Here is a tiny trained network, its code and every weight. The questions are about switching its units off for an input and a class, where a switched-off unit gives its printed mean instead of its output.

import numpy as np


def w(rows, s, z=0):
    codes = np.array(rows[::2]) - 128.0
    scale = np.full(codes.shape[1], s)
    scale[-1] = z or s
    return codes * scale


def f(y):
    return y / 2 * (1 + np.tanh(0.7978845608 * (y + 0.044715 * y**3)))


def log_softmax(a):
    a = a - a.max(-1, keepdims=True)
    return a - np.log(np.exp(a).sum(-1, keepdims=True))


def net(x, mask):
    res = np.array(x, float).reshape(1, 3) / 4 @ E
    y = f(res @ A[0][:, :-1].T + A[0][:, -1])
    res = res + np.where(mask, y, B[0][:, -1]) @ B[0][:, :-1]
    return log_softmax(res[-1] @ U[:, :-1].T + U[:, -1])


A, B = {}, {}
E = w([
[254,84,78,136],'x0',
[124,95,226,206],'x1',
[50,148,118,76],'x2',
],0.0087)
A[0] = w([
[218,157,156,156,9],'neuron 0',
[206,162,62,82,167],'neuron 1',
[153,1,85,83,74],'neuron 2',
[134,48,89,132,103],'neuron 3',
[54,156,154,35,92],'neuron 4',
[134,68,4,123,136],'neuron 5',
[126,225,164,181,255],'neuron 6',
[164,66,47,138,75],'neuron 7',
[221,189,100,71,85],'neuron 8',
[120,104,184,121,191],'neuron 9',
[191,94,168,168,60],'neuron 10',
[208,79,177,171,107],'neuron 11',
[166,37,159,170,112],'neuron 12',
[183,176,104,252,142],'neuron 13',
[101,125,175,149,153],'neuron 14',
[79,129,98,162,48],'neuron 15',
[100,84,215,58,233],'neuron 16',
[81,89,133,56,55],'neuron 17',
[106,120,212,134,194],'neuron 18',
[216,29,120,199,77],'neuron 19',
],0.0099,0.0037)
B[0] = w([
[85,192,144,74,162],'neuron 0',
[231,129,98,128,250],'neuron 1',
[194,85,141,143,181],'neuron 2',
[85,41,139,124,149],'neuron 3',
[43,158,65,154,226],'neuron 4',
[160,80,112,190,224],'neuron 5',
[192,37,122,164,210],'neuron 6',
[164,149,185,166,194],'neuron 7',
[229,34,174,149,205],'neuron 8',
[158,45,162,170,176],'neuron 9',
[87,173,135,22,185],'neuron 10',
[61,174,153,52,226],'neuron 11',
[96,172,189,21,205],'neuron 12',
[67,168,157,30,205],'neuron 13',
[254,102,117,176,177],'neuron 14',
[133,141,78,117,124],'neuron 15',
[112,77,97,177,210],'neuron 16',
[58,88,73,130,152],'neuron 17',
[195,88,183,215,212],'neuron 18',
[92,175,169,16,254],'neuron 19',
],0.007,0.0058)
U = w([
[181,152,116,209,252],'0',
[203,141,254,141,136],'1',
[87,203,144,89,27],'2',
],0.0097,0.0032)

Each question gives the input, the list of numbers given to net, and the class t.
The units are the neurons (one row each of A and B). Each row of codes is followed by its name. A weight is (code - 128) times the scale printed after its matrix; where a second scale follows, it is the last column's (A, B and U).
mask holds one flag per neuron, in row order. A switched-off neuron (its flag False) gives its mean, the last column of its row in B, instead of its output. The means were averaged over made-up inputs and are rounded, as every weight is.
A unit's drop is (log p(t) with every unit on - log p(t) with that unit switched off) / (log p(t) with every unit on - log p(t) with every unit switched off).
The circuit of an input: a set's keep is (log p(t) with only the set's units on - log p(t) with every unit switched off) / (log p(t) with every unit on - log p(t) with every unit switched off). Starting from the 12 units with the biggest drops (on a tie, the unit counted first), units are removed one at a time, each time the one whose removal leaves the highest keep (on an exact tie, the one counted first), for as long as the keep stays at least 0.8.
units of the circuit, in order: the units of the circuit, biggest drop first
top k neurons: the k neurons with the biggest drops, biggest first
drop of u: that unit's drop, to one decimal
input [-7,-2,-6], class 0: units of the circuit, in order -> (neuron 19; neuron 12; neuron 11)
input [7,-6,-2], class 1: units of the circuit, in order -> (neuron 8; neuron 19)
input [-1,7,5], class 0: units of the circuit, in order -> (neuron 19; neuron 16; neuron 13)
input [-7,-4,-1], class 0: top 4 neurons -> (neuron 19; neuron 13; neuron 11; neuron 12)
input [5,-8,-5], class 1: top neuron -> (neuron 8)
input [-7,-4,-2], class 0: top 4 neurons -> (neuron 19; neuron 13; neuron 11; neuron 12)
input [1,-5,5], class 0: drop of neuron 12 -> 0.2
input [-7,7,8], class 0: drop of neuron 4 -> 0.1
input [2,3,-8], class 2: drop of neuron 9 -> 0.0
input [8,-8,-2], class 1: drop of neuron 4 -> 0.1
